Below is a small trained network, with its code and all its weights. Each question gives an input and a class and asks what happens when units are switched off, that is, made to give their printed mean instead of their output.

import numpy as np


def w(rows, s, z=0):
    codes = np.array(rows[::2]) - 128.0
    scale = np.full(codes.shape[1], s)
    scale[-1] = z or s
    return codes * scale


def f(y):
    return np.maximum(y, 0)


def log_softmax(a):
    a = a - a.max(-1, keepdims=True)
    return a - np.log(np.exp(a).sum(-1, keepdims=True))


def net(x, mask):
    res = np.array(x, float).reshape(1, 2) / 4 @ E
    y = f(res @ A[0][:, :-1].T + A[0][:, -1])
    res = res + np.where(mask, y, B[0][:, -1]) @ B[0][:, :-1]
    return log_softmax(res[-1] @ U[:, :-1].T + U[:, -1])


A, B = {}, {}
E = w([
[143,52,255],'x0',
[93,15,89],'x1',
],0.0088)
A[0] = w([
[158,105,192,159],'n0',
[152,90,215,150],'n1',
[120,99,106,252],'n2',
[123,153,52,136],'n3',
[79,2,115,152],'n4',
[98,150,69,192],'n5',
[110,150,92,187],'n6',
[157,211,135,129],'n7',
[115,158,77,180],'n8',
],0.014,0.0022)
B[0] = w([
[47,175,32,206],'n0',
[73,184,41,234],'n1',
[92,120,114,173],'n2',
[110,249,39,204],'n3',
[75,36,145,254],'n4',
[119,201,91,197],'n5',
[163,192,129,177],'n6',
[131,2,200,210],'n7',
[160,175,106,193],'n8',
],0.0086,0.0092)
U = w([
[105,246,71,254],'0',
[82,21,145,23],'1',
[235,112,196,30],'2',
],0.011,0.00084)

Each question gives the input, the list of numbers given to net, and the class t.
The units are the neurons (one row each of A and B). Each row of codes is followed by its name. A weight is (code - 128) times the scale printed after its matrix; where a second scale follows, it is the last column's (A, B and U).
mask holds one flag per neuron, in row order. A switched-off neuron (its flag False) gives its mean, the last column of its row in B, instead of its output. The means were averaged over made-up inputs and are rounded, as every weight is.
A unit's drop is (log p(t) with every unit on - log p(t) with that unit switched off) / (log p(t) with every unit on - log p(t) with every unit switched off).
The circuit of an input: a set's keep is (log p(t) with only the set's units on - log p(t) with every unit switched off) / (log p(t) with every unit on - log p(t) with every unit switched off). Starting from all 9 units, units are removed one at a time, each time the one whose removal leaves the highest keep (on an exact tie, the one counted first), for as long as the keep stays at least 0.8.
circuit, biggest first: the units of the circuit, biggest drop first
top k neurons: the k neurons with the biggest drops, biggest first
drop when u is switched off: that unit's drop, to one decimal
input [-2,-7], class 2: circuit, biggest first => [n7; n1]
input [6,0], class 0: circuit, biggest first => [n1]
input [3,-7], class 2: top 4 neurons => [n7; n3; n4; n5]
input [1,1], class 1: top 2 neurons => [n3; n5]
input [-2,-8], class 2: circuit, biggest first => [n7; n1]
input [-1,3], class 1: top 3 neurons => [n1; n0; n3]
input [-1,-3], class 2: top 2 neurons => [n1; n0]
input [3,-8], class 1: top 2 neurons => [n7; n3]
input [-1,4], class 1: drop when n1 is switched off => 0.2
input [0,-3], class 2: drop when n0 is switched off => 0.1
input [0,-2], class 2: drop when n1 is switched off => 0.3
